Below is a small trained network, with its code and all its weights. Each question gives an input and a class and asks what happens when units are switched off, that is, made to give their printed mean instead of their output.

import numpy as np


def w(rows, s, z=0):
    codes = np.array(rows[::2]) - 128.0
    scale = np.full(codes.shape[1], s)
    scale[-1] = z or s
    return codes * scale


def f(y):
    return y / 2 * (1 + np.tanh(0.7978845608 * (y + 0.044715 * y**3)))


def log_softmax(a):
    a = a - a.max(-1, keepdims=True)
    return a - np.log(np.exp(a).sum(-1, keepdims=True))


def net(x, mask):
    res = np.array(x, float).reshape(1, 4) / 4 @ E
    y = f(res @ A[0][:, :-1].T + A[0][:, -1])
    res = res + np.where(mask, y, B[0][:, -1]) @ B[0][:, :-1]
    return log_softmax(res[-1] @ U[:, :-1].T + U[:, -1])


A, B = {}, {}
E = w([
[128,128,128,128],'x0',
[247,150,194,108],'x1',
[145,189,97,249],'x2',
[170,173,35,87],'x3',
],0.011)
A[0] = w([
[148,144,78,101,148],'n1',
[98,85,105,100,131],'n2',
[172,147,32,85,175],'n3',
[98,128,190,148,215],'n4',
[101,95,204,169,254],'n5',
[164,118,115,158,147],'n6',
[20,95,111,35,209],'n7',
[157,128,159,94,135],'n8',
[208,105,195,29,116],'n9',
[108,137,105,137,132],'n10',
[69,140,59,235,128],'n11',
[254,167,166,216,20],'n12',
[129,121,138,133,101],'n13',
[148,136,142,168,134],'n14',
[114,128,146,137,115],'n15',
],0.021,0.008)
B[0] = w([
[148,172,103,126,181],'n1',
[115,124,87,105,167],'n2',
[166,204,98,100,232],'n3',
[94,72,156,134,193],'n4',
[69,55,168,135,224],'n5',
[135,127,103,142,162],'n6',
[102,74,6,111,245],'n7',
[150,112,162,118,171],'n8',
[187,148,229,102,245],'n9',
[118,146,127,159,149],'n10',
[107,188,197,210,244],'n11',
[111,72,2,102,249],'n12',
[128,117,134,137,126],'n13',
[87,126,119,120,164],'n14',
[102,116,134,128,135],'n15',
],0.049,0.019)
U = w([
[79,60,106,130,226],'0',
[135,193,48,91,255],'1',
[49,146,207,180,73],'2',
[155,249,143,187,6],'3',
[136,79,232,102,10],'4',
[204,207,166,81,156],'5',
],0.012,0.0043)

Each question gives the input, the list of numbers given to net, and the class t.
The units are the neurons (one row each of A and B). Each row of codes is followed by its name. A weight is (code - 128) times the scale printed after its matrix; where a second scale follows, it is the last column's (A, B and U).
mask holds one flag per neuron, in row order. A switched-off neuron (its flag False) gives its mean, the last column of its row in B, instead of its output. The means were averaged over made-up inputs and are rounded, as every weight is.
A unit's drop is (log p(t) with every unit on - log p(t) with that unit switched off) / (log p(t) with every unit on - log p(t) with every unit switched off).
The circuit of an input: a set's keep is (log p(t) with only the set's units on - log p(t) with every unit switched off) / (log p(t) with every unit on - log p(t) with every unit switched off). Starting from the 12 units with the biggest drops (on a tie, the unit counted first), units are removed one at a time, each time the one whose removal leaves the highest keep (on an exact tie, the one counted first), for as long as the keep stays at least 0.8.
circuit, biggest first: the units of the circuit, biggest drop first
k most important neurons: the k neurons with the biggest drops, biggest first
drop of u: that unit's drop, to one decimal
input [3,-5,2,-4], class 2: circuit, biggest first -> [n11]
input [-1,4,0,2], class 5: 2 most important neurons -> [n7 n9]
input [1,1,-8,3], class 5: 2 most important neurons -> [n9 n12]
input [-5,0,4,8], class 3: 2 most important neurons -> [n7 n11]
input [7,0,-4,2], class 1: 2 most important neurons -> [n7 n11]
input [-3,0,-3,6], class 1: 2 most important neurons -> [n11 n7]
input [-3,2,0,5], class 5: 2 most important neurons -> [n7 n12]
input [8,1,-6,-4], class 4: 2 most important neurons -> [n9 n12]
input [-6,-4,1,7], class 3: 2 most important neurons -> [n12 n11]
input [5,0,6,0], class 2: 2 most important neurons -> [n11 n7]
input [4,-6,0,6], class 1: 2 most important neurons -> [n7 n9]
input [-1,1,-4,-4], class 4: 2 most important neurons -> [n12 n9]
input [-4,-2,0,6], class 1: 2 most important neurons -> [n9 n11]
input [3,5,0,-2], class 4: circuit, biggest first -> [n9]
input [0,1,-5,4], class 5: 2 most important neurons -> [n9 n12]
input [7,0,3,-4], class 2: drop of n7 -> 1.0
input [-3,-1,4,1], class 3: drop of n5 -> 0.4
input [-5,5,-1,2], class 5: drop of n9 -> 0.1
